Below is a small trained network, with its code and all its weights. Each question gives an input and a class and asks what happens when units are switched off, that is, made to give their printed mean instead of their output.

import numpy as np


def w(rows, s, z=0):
    codes = np.array(rows[::2]) - 128.0
    scale = np.full(codes.shape[1], s)
    scale[-1] = z or s
    return codes * scale


def norm(h):
    return h / np.sqrt((h * h).mean(-1, keepdims=True) + 1e-5)


def f(y):
    return np.maximum(y, 0)


def log_softmax(a):
    a = a - a.max(-1, keepdims=True)
    return a - np.log(np.exp(a).sum(-1, keepdims=True))


def net(x, mask):
    res = np.array(x, float).reshape(1, 6) / 4 @ E
    u = 0
    for l in range(3):
        y = f(norm(res) @ A[l][:, :-1].T + A[l][:, -1])
        res = res + np.where(mask[u : u + 9], y, B[l][:, -1]) @ B[l][:, :-1]
        u += 9
    return log_softmax(norm(res)[-1] @ U[:, :-1].T + U[:, -1])


A, B = {}, {}
E = w([
[51,86,95,101,120,166,170,112],'x0',
[182,38,79,48,114,26,146,130],'x1',
[144,99,121,84,42,214,3,134],'x2',
[153,168,133,57,173,170,107,235],'x3',
[180,125,168,95,53,185,228,130],'x4',
[125,129,127,126,126,128,131,125],'x5',
],0.0052)
A[0] = w([
[114,154,126,37,223,166,128,254,82],'0.n1',
[143,227,178,166,134,187,104,121,201],'0.n2',
[78,128,124,128,104,95,97,82,95],'0.n3',
[84,172,146,125,182,61,229,151,13],'0.n4',
[197,33,109,63,106,64,109,149,60],'0.n5',
[53,213,128,159,129,142,108,120,5],'0.n6',
[58,71,85,93,139,201,144,129,56],'0.n7',
[40,128,50,135,113,135,183,142,75],'0.n8',
[94,164,84,98,207,131,65,122,130],'0.n9',
],0.0083,0.0031)
B[0] = w([
[152,65,157,186,144,135,133,2,238],'0.n1',
[123,118,25,104,133,119,147,109,255],'0.n2',
[153,89,206,91,128,119,134,141,169],'0.n3',
[142,221,188,112,179,42,141,155,225],'0.n4',
[114,142,43,97,178,163,135,91,241],'0.n5',
[103,124,76,102,166,131,154,134,185],'0.n6',
[234,218,123,164,100,95,74,145,182],'0.n7',
[212,127,90,191,171,100,107,161,181],'0.n8',
[69,64,135,162,35,40,144,199,207],'0.n9',
],0.0072,0.0059)
A[1] = w([
[42,190,121,154,174,212,114,152,78],'1.n1',
[83,174,190,153,98,191,123,150,44],'1.n2',
[174,114,109,116,137,125,131,174,39],'1.n3',
[100,94,121,163,162,134,235,111,76],'1.n4',
[165,191,52,136,124,140,120,144,247],'1.n5',
[158,133,104,128,103,145,120,93,93],'1.n6',
[74,199,142,254,98,168,137,89,193],'1.n7',
[88,141,134,97,118,42,158,116,165],'1.n8',
[143,115,156,78,95,160,136,112,130],'1.n9',
],0.0071,0.0015)
B[1] = w([
[169,46,26,43,203,130,145,37,161],'1.n1',
[78,202,129,93,255,64,126,195,133],'1.n2',
[102,86,144,146,182,149,137,149,150],'1.n3',
[160,214,210,108,107,138,66,89,222],'1.n4',
[233,144,107,141,168,61,106,181,254],'1.n5',
[83,169,217,142,149,91,135,118,198],'1.n6',
[151,28,125,10,184,90,133,66,211],'1.n7',
[82,58,117,114,132,119,66,86,231],'1.n8',
[73,168,191,186,214,132,137,140,169],'1.n9',
],0.0054,0.0046)
A[2] = w([
[200,240,167,47,77,192,242,109,137],'2.n1',
[165,116,153,104,173,185,184,171,119],'2.n2',
[103,73,100,170,127,90,150,49,123],'2.n3',
[174,81,201,168,164,65,65,74,228],'2.n4',
[185,172,97,152,174,68,90,117,254],'2.n5',
[83,194,107,180,151,186,109,89,168],'2.n6',
[153,156,133,93,66,168,2,101,37],'2.n7',
[172,106,126,131,124,163,51,87,225],'2.n8',
[108,124,77,56,50,215,32,138,116],'2.n9',
],0.007,0.0016)
B[2] = w([
[1,42,56,174,107,79,40,163,185],'2.n1',
[111,77,225,173,56,122,54,83,147],'2.n2',
[157,131,142,129,110,214,144,104,197],'2.n3',
[124,162,166,148,73,216,111,154,244],'2.n4',
[135,130,82,104,51,215,132,191,255],'2.n5',
[206,60,108,124,165,82,133,38,137],'2.n6',
[117,180,191,74,180,70,220,156,170],'2.n7',
[159,163,175,191,162,124,183,154,195],'2.n8',
[103,202,149,191,145,6,187,53,171],'2.n9',
],0.0066,0.009)
U = w([
[129,223,181,113,169,11,191,110,149],'0',
[192,59,2,33,176,124,137,55,111],'1',
[150,105,214,144,82,221,125,41,129],'2',
[38,35,107,167,58,77,78,167,113],'3',
[152,158,94,148,82,152,132,156,254],'4',
[200,167,84,164,73,170,119,214,84],'5',
[60,152,142,37,132,210,149,182,20],'6',
],0.0099,0.0065)

Each question gives the input, the list of numbers given to net, and the class t.
The units are the neurons (one row each of A and B). Each row of codes is followed by its name. A weight is (code - 128) times the scale printed after its matrix; where a second scale follows, it is the last column's (A, B and U).
mask holds one flag per neuron, layer by layer. A switched-off neuron (its flag False) gives its mean, the last column of its row in B, instead of its output. The means were averaged over made-up inputs and are rounded, as every weight is.
A unit's drop is (log p(t) with every unit on - log p(t) with that unit switched off) / (log p(t) with every unit on - log p(t) with every unit switched off).
The circuit of an input: a set's keep is (log p(t) with only the set's units on - log p(t) with every unit switched off) / (log p(t) with every unit on - log p(t) with every unit switched off). Starting from the 12 units with the biggest drops (on a tie, the unit counted first), units are removed one at a time, each time the one whose removal leaves the highest keep (on an exact tie, the one counted first), for as long as the keep stays at least 0.8.
units of the circuit, in order: the units of the circuit, biggest drop first
k most important neurons: the k neurons with the biggest drops, biggest first
top k neurons in layer l: the k neurons of layer l with the biggest drops, biggest first
input [1,-6,5,4,0,-1], class 1: units of the circuit, in order : [1.n1]
input [-7,1,-6,-3,0,-1], class 5: 4 most important neurons : [2.n5; 2.n4; 2.n9; 2.n7]
input [0,-2,7,4,-4,-7], class 0: 2 most important neurons : [2.n9; 2.n7]
input [-6,4,-5,1,-3,8], class 4: units of the circuit, in order : [2.n5; 2.n7]
input [-8,-4,-5,7,-6,-2], class 5: top 2 neurons in layer 2 : [2.n1; 2.n5]
input [5,-7,8,0,-5,-7], class 0: units of the circuit, in order : [2.n9; 2.n7]
input [-1,1,4,5,6,-3], class 3: top 3 neurons in layer 1 : [1.n8; 1.n7; 1.n1]
input [0,5,7,4,-2,7], class 0: units of the circuit, in order : [2.n9; 2.n7]
input [7,-7,3,0,7,-2], class 1: units of the circuit, in order : [1.n1; 1.n7]
input [3,-6,-3,5,2,-2], class 1: 2 most important neurons : [0.n2; 0.n6]
input [-6,7,8,1,-4,4], class 0: units of the circuit, in order : [2.n9; 2.n7; 2.n8]
input [0,-6,6,0,6,-4], class 0: top 2 neurons in layer 0 : [0.n4; 0.n5]
input [-3,4,-2,2,5,-2], class 3: 4 most important neurons : [2.n1; 0.n2; 0.n8; 0.n7]
input [8,-3,1,5,2,3], class 5: units of the circuit, in order : [0.n7]
input [8,-5,-3,6,-6,1], class 5: top 2 neurons in layer 2 : [2.n1; 2.n5]
input [-7,-1,-6,5,-6,2], class 5: top 4 neurons in layer 2 : [2.n4; 2.n5; 2.n1; 2.n9]
input [-4,-5,-2,7,-7,-3], class 2: 4 most important neurons : [0.n1; 2.n3; 0.n9; 2.n1]
input [8,-7,-5,-1,1,7], class 5: top 3 neurons in layer 2 : [2.n5; 2.n9; 2.n7]
input [5,-5,3,7,0,5], class 2: 3 most important neurons : [0.n1; 0.n5; 0.n4]
input [-6,3,-1,5,-7,4], class 3: top neuron in layer 1 : [1.n4]
input [-5,-6,1,6,8,3], class 3: 3 most important neurons : [2.n1; 0.n5; 0.n2]
